[[107 121 121]
 [138 126 120]
 [116 137 136]
 [133 127 133]
 [133 131 122]]
->
[[107 121]
 [138 126]]

[[132 114 105]
 [142 151 154]]
->
[[132 114]
 [142 151]]

[[131 130 142 138 132]
 [133 129 148 133 132]
 [135 129 150 131 132]
 [134 129 145 128 131]
 [128 128 133 129 129]]
->
[[131 130]
 [133 129]]

[[150 146 150 128 148]
 [151 153 150 149 128]]
->
[[150 146]
 [151 153]]

[[116 134 140]
 [131 130 133]
 [104 131 137]]
->
[[116 134]
 [131 130]]

[[151 124 126]
 [134 144 120]]
->
[[151 124]
 [134 144]]
---
[[129 128 132 117 115]
 [121 116 129 116 109]
 [137 150 138 140 141]]
->
[129 116 138]

[[129 130 124 125 123]
 [128 120 129 125 136]
 [128 108 123 106 135]
 [123 107 138 125 149]]
->
[129 120 123 125]

[[154 105 142]
 [127 127 129]
 [148 110 139]
 [123 134 117]]
->
[154 127 139]

[[124 150 131 137 151]
 [139 101 106 106 133]]
->
[124 101]

[[140 139 136]
 [145 118 155]]
->
[140 118]

[[119 107 125 136]
 [123 111 119 122]
 [119 108 128 126]
 [136 145 129 142]
 [128 143 133 125]]
->
[119 111 128 142]

[[156 106]
 [126 129]]
->
[156 129]
---
[[125 127 129 131 133 140 120 127 116]
 [119 102 125 120 140 128 142 135 116]
 [129 154 127 138 133 132 129 136 132]
 [134  99 126 115 126 121 118 111 125]]
->
[[129 154 127 138 133 132 129 136 132]
 [125 127 129 131 133 140 120 127 116]
 [119 102 125 120 140 128 142 135 116]
 [134  99 126 115 126 121 118 111 125]]

[[103 112 111]
 [146 144 149]]
->
[[146 144 149]
 [103 112 111]]

[[139 122 150]
 [118 110 131]
 [133 150 132]
 [120 127 117]]
->
[[133 150 132]
 [120 127 117]
 [139 122 150]
 [118 110 131]]

[[139 121 136 143 122 107 107 118 133 128 131 105 153]
 [107 113 144 152 127 135 152 111 140 130 124 138 137]
 [124 117 124 144 124 116 108 118 119 108 103 134 146]
 [113 154 114 137 146 142 138 104 131 111 109 147 108]
 [101 152 135 116 113 106 154 153 136 114 149 104 137]
 [139 128 152 120 137 102 123 101 131 136 150 154 139]
 [102 150 150 150 155 141 102 152 150 128 139 128 133]]
->
[[113 154 114 137 146 142 138 104 131 111 109 147 108]
 [101 152 135 116 113 106 154 153 136 114 149 104 137]
 [102 150 150 150 155 141 102 152 150 128 139 128 133]
 [139 128 152 120 137 102 123 101 131 136 150 154 139]
 [139 121 136 143 122 107 107 118 133 128 131 105 153]
 [124 117 124 144 124 116 108 118 119 108 103 134 146]
 [107 113 144 152 127 135 152 111 140 130 124 138 137]]

[[136 137 106 122 105 148 127 112 111 140 142]
 [121 116 153 130 150 117 125 133 151 110 116]
 [140 135 107 128 110 135 130 124 109 146 141]]
->
[[136 137 106 122 105 148 127 112 111 140 142]
 [140 135 107 128 110 135 130 124 109 146 141]
 [121 116 153 130 150 117 125 133 151 110 116]]

[[120 116 115 111 106 110 109 119 103 115 116 105 111 119 113]
 [130 125 125 120 116 118 120 126 111 123 125 113 119 129 123]
 [151 153 153 153 156 148 156 143 151 142 142 149 148 152 154]
 [124 126 123 126 120 118 118 120 117 113 115 116 119 122 122]]
->
[[151 153 153 153 156 148 156 143 151 142 142 149 148 152 154]
 [124 126 123 126 120 118 118 120 117 113 115 116 119 122 122]
 [130 125 125 120 116 118 120 126 111 123 125 113 119 129 123]
 [120 116 115 111 106 110 109 119 103 115 116 105 111 119 113]]

[[124 130 121 138 126 138 113 114 131 140 129 112]
 [125 118 129 123 137 139 121 136 128 135 125 120]
 [106 121 106 136 127 145 123 129 132 133 114 128]]
->
[[124 130 121 138 126 138 113 114 131 140 129 112]
 [106 121 106 136 127 145 123 129 132 133 114 128]
 [125 118 129 123 137 139 121 136 128 135 125 120]]
